The symbols move the elements like this.
* | n o d
Z16 | Z26 Z250 Z250
Z290 | Z887 Z292 Z292
Z60 | Z582 Z72 Z26
Z859 | Z903 Z338 Z570
Z801 | Z198 Z495 Z495
Z683 | Z859 Z52 Z346
Z278 | Z698 Z494 Z728
Z644 | Z346 Z167 Z167
Z454 | Z833 Z359 Z359
Z575 | Z507 Z20 Z20
Z582 | Z72 Z290 Z72
Z494 | Z454 Z68 Z68
Z903 | Z644 Z338 Z839
Z887 | Z61 Z28 Z199
Z86 | Z290 Z123 Z123
Z199 | Z872 Z683 Z859
Z52 | Z175 Z577 Z903
Z839 | Z167 Z570 Z570
Z198 | Z507 Z533 Z577
Z513 | Z28 Z805 Z986
Z833 | Z334 Z57 Z385
Z507 | Z297 Z52 Z52
Z123 | Z986 Z986 Z86
Z26 | Z60 Z582 Z582
Z732 | Z801 Z606 Z606
Z577 | Z147 Z801 Z801
Z175 | Z94 Z794 Z577
Z167 | Z794 Z575 Z575
Z409 | Z72 Z189 Z189
Z533 | Z494 Z290 Z334
Z449 | Z86 Z61 Z341
Z94 | Z785 Z12 Z12
Z269 | Z837 Z872 Z872
Z728 | Z833 Z494 Z175
Z72 | Z449 Z887 Z887
Z250 | Z582 Z86 Z801
Z341 | Z986 Z210 Z28
Z785 | Z12 Z147 Z147
Z99 | Z199 Z221 Z338
Z805 | Z108 Z199 Z199
Z338 | Z839 Z108 Z785
Z12 | Z801 Z278 Z278
Z986 | Z409 Z837 Z837
Z698 | Z577 Z732 Z732
Z385 | Z250 Z278 Z449
Z872 | Z888 Z859 Z859
Z147 | Z278 Z198 Z37
Z606 | Z495 Z454 Z454
Z210 | Z341 Z513 Z513
Z346 | Z269 Z794 Z794
Z57 | Z61 Z449 Z385
Z794 | Z108 Z507 Z683
Z888 | Z99 Z570 Z903
Z28 | Z338 Z123 Z346
Z495 | Z533 Z833 Z833
Z108 | Z570 Z698 Z297
Z292 | Z210 Z409 Z409
Z61 | Z123 Z341 Z341
Z570 | Z644 Z37 Z37
Z837 | Z123 Z596 Z596
Z596 | Z221 Z888 Z346
Z334 | Z68 Z728 Z16
Z297 | Z37 Z175 Z175
Z20 | Z52 Z742 Z859
Z37 | Z683 Z94 Z801
Z971 | Z785 Z577 Z577
Z359 | Z57 Z60 Z60
Z189 | Z805 Z221 Z61
Z742 | Z971 Z698 Z698
Z68 | Z359 Z26 Z26
Z221 | Z199 Z794 Z99

In the rows, zero is written as 24.

The rows follow the links: the fewer symbols apart two elements are, the more alike their rows tend to be.

Element, then a row for it; each showing differs a little:
Z833 [ 21  31  25  19  22  27  26  41  34  24  44  31  29  15  17  18  19  23  29  28  21  24  14  26  12  16  29  23  25  32  32  25  34  30  12  21  30  26  33  25  24]
Z16 [ 34  17  23  27  37  21  34  27  24  19  38  26  18  10  12  24  14  13  22  24  26  14  15  18  25  21  24  18  22  25  25  28  24  16   6  29  19  21  29  25  19]
Z72 [ 24  25  20  37  30  13  36  10  18  25  11  21  14  17  24  23  22  19  25  33  17  14  19  13  20  24  16  18  29  21  33  25  18   9  16  27  18  21  28  18  18]
Z872 [ 21  13  30  19  15  25  11  14  19  13  25  15  23  23  33  41  34  18  11  18  27  20  23  24  26  32  24  22  18  32  14  18  21  30  15  11  22  19  25  24  24]
Z507 [ 23  18  24  14  30  25  20  24  32  33  23  25  21  24  21  29  12  22  32  14  18  19  32  26  36  15  27  23  23  33  22  25  25  36  34  29  27  33   4  10  24]
Z570 [ 31  28  26  23  16  41  21  23  23  16  16  25  15  36  14  35  33  20  19  30  21  31  25  38  25  31  27  26  16  14  10  29  21  19  18  16  30  31  28  28  26]
Z210 [ 17  38  17  31  23  21  26  21  26  32  11  21  33  36  34  15  24  25  29  27  30  29  25  26  16  18  22  25  32  20  30  19  25  19  46  17  19  26  28  20  21]
Z292 [ 19  38  21  42  23  20  32  20  13  18  16  19  24  29  23  12  17  21  27  23  27   3  27  20  20  18  25  27  30  11  24  21  31  24  34  18  15  31  26  27  28]
Z250 [ 30  13  22  30  36  21  37  30  23  14  34  28  19  14  14  23  20  10  25  26  27  18  16  16  30  20  29  19  19  23  29  26  24  18   7  27  19  14  34  27  16]
Z732 [ 19  26  31  25   7  22  20  23  23  21  27  33  20  19  25  11  32  43  24  25  17  28  30  21  26  29  19  26  15  13  36  22  35  30  19  31  26  27  28  24  36]
Z167 [ 32  24  25  18  26  36  19  20  34  24  21  30  14  40  12  29  21  19  25  26  24  27  31  36  31  17  26  17  17  16  19  31  24  27  25  20  26  46  22  14  20]
Z409 [ 15  35  20  41  21  17  31  16  13  18  18  17  26  30  24  15  19  20  27  23  28   2  27  19  19  19  23  27  30  16  26  20  30  24  35  16  17  28  28  26  27]
Z189 [ 11  34  23  34  17  18  29  18  15  21  13  14  24  27  30  25  24  19  29  25  19   5  25  18  16  19  22  28  36  29  28  15  31  28  31  11  19  22  25  25  29]
Z12 [ 29  23  20  21  31  28  32  37  15  27  22  21  34  18  22  22  29  28  23  26  21  38  22  26  29  32  26  37  25  22  11  31  18  19  28  35  31  13  21  40  28]
Z454 [ 22  37  28  17  14  21  17  24  31  33  36  30  22  17  21  11  24  38  19  25  23  32  20  27   6  29  19  22  25  23  35  28  28  24  13  31  25  34  30  24  28]
Z596 [ 22  14  26  18  21  20   8  18  24  17  32  18  30  27  36  28  28  23   8  11  42  21  28  22  26  27  30  20  20  30  17  19  19  30  30  15  16  20  24  28  16]
Z334 [ 29  28  24  20  30  26  28  37  27  28  46  24  26  14  14  13   8  20  21  17  28  12  18  23  16  19  29  24  30  31  22  30  30  27  15  27  25  27  28  27  24]
Z606 [ 18  32  31  23   6  24  19  24  28  25  33  32  20  18  24   8  26  42  22  26  20  30  27  24  16  26  20  22  20  17  37  23  32  30  13  29  26  32  30  25  32]

Each walk starts at a row. The symbols on each line, taken left to right, move it on to the next element.
Answer with the element's row; about right is enough.
new walk
[ 33  27  27  21  19  38  23  21  26  15  17  24  17  41  12  32  31  18  19  29  24  28  25  40  24  27  26  23  17  14  11  29  21  18  17  20  29  36  29  25  25]
o d d: [ 24  18  26  27  19  27  31  38  20  15  35  33  24  11  14  14  25  29  30  23  15  23  30  21  33  24  28  35  19  15  26  24  33  32  18  31  28  16  24  34  33]
n o n d: [ 30  33  24  18  32  19  22  19  23  37  35  21  23  16  19  13  13  30  12  19  32  22  17  23   9  28  20  20  31  29  24  35  17  16  15  35  21  34  22  27  22]
new walk
[ 24  16  28  12  23  25   5  16  31  23  28  16  25  34  32  34  23  17  14  12  35  22  26  30  29  23  28  20  20  33  15  22  16  35  31  17  21  29  14  17  18]
d o d o o o: [ 22  29  26  25  15  28  27  39  29  18  44  31  26  12  16  10  21  25  28  23  20  20  22  24  18  20  28  29  22  21  31  23  38  35  14  22  29  28  31  28  31]
n n o o o: [ 31  26  22  33  33  15  32  12  14  25  21  21  12  17  18  19  19  22  18  28  23  13  18  14  20  26  17  16  27  20  30  30  17   8  10  33  16  25  27  26  17]
new walk
[ 20  27  20  37  25  18  35  12  17  21   8  20  19  25  30  30  24  16  31  35  17  13  18  16  20  21  18  20  31  26  33  17  26  12  21  18  17  16  32  21  20]
o n n n d: [ 29  20  26  19  28  28  20  19  37  28  20  32  14  34  17  26  16  20  32  21  22  25  31  31  37  17  25  16  16  22  25  29  26  31  28  27  25  41  14   6  22]
n o n n o d: [ 27  26  21  18  29  29  28  42  19  28  31  27  35  15  21  18  24  33  24  24  21  39  20  26  23  29  25  36  30  25  19  29  22  20  22  36  34  14  25  38  28]
new walk
[ 24  17  25  23  29  23  30  39  18  23  31  25  25  14  16  17  14  27  31  14  19  13  33  21  38  20  30  37  22  22  18  27  30  34  31  35  29  22  12  30  31]
o d o d d n: [ 27  21  20  21  27  27  30  37  14  25  19  23  31  20  19  23  29  31  24  21  18  35  26  26  34  31  25  39  24  18  13  32  20  20  31  37  32  11  17  38  33]
d n o n n: [ 29  23  19  20  30  32  30  36  15  30  20  17  32  21  21  25  28  29  23  25  24  37  23  29  28  33  26  37  27  25  11  30  17  17  32  33  33  15  20  35  30]
new walk
[ 18  32  14  28  28  18  27  25  33  29  14  27  37  34  35  22  28  22  33  31  29  37  19  27  18  17  23  21  30  24  37  16  23  18  38  16  20  19  31  21  16]
n o n d o d: [ 29  14  20  33  33  17  32  28  28  11  29  31  28  23  26  21  29  10  26  25  38  24  23  18  34  15  32  17  18  17  33  22  23  21  23  17  16  13  37  25  11]
n n d n d n: [ 31  21  27  18  18  39  19  19  27  14  16  25  14  39  17  39  31  18  19  29  23  25  26  37  26  29  29  21  15  17  10  26  22  22  16  16  29  33  27  23  24]
new walk
[ 24  22  18  28  31  19  33  28  33  22  22  31  31  22  28  30  28  17  35  38  20  33  13  23  23  17  22  19  27  28  38  17  24  17  20  18  24  11  37  18  13]
n d n: [ 22  24  18  29  24  15  20  21  28  21  24  25  36  31  37  15  28  23  19  19  48  27  29  20  25  20  30  19  23  17  26  20  19  24  40  18  12  22  29  27  16]
o o d d o d: [ 26  13  27  14  28  25  22  25  28  33  21  25  19  23  22  32  13  23  31  15  17  19  33  24  37  17  24  25  21  34  23  23  27  36  34  29  31  31   4   9  25]
new walk
[ 24  16  23  24  27  18  14  19  29  20  33  21  34  28  33  20  29  22  12  12  50  27  27  19  29  24  32  21  18  20  25  19  18  29  33  17  13  18  27  29  15]
o n n n d: [ 27  16  33  19  13  34  15  17  22  13  17  18  13  31  25  44  32  18  18  26  18  22  27  29  26  32  23  20  17  28  14  23  22  27  16  13  27  27  24  23  27]
o d d n d: [ 26  31  23  15  29  24  26  43  28  32  44  24  33  13  15  14  12  24  24  19  28  22  19  26  16  21  29  30  32  35  22  30  25  30  23  29  29  27  21  27  27]
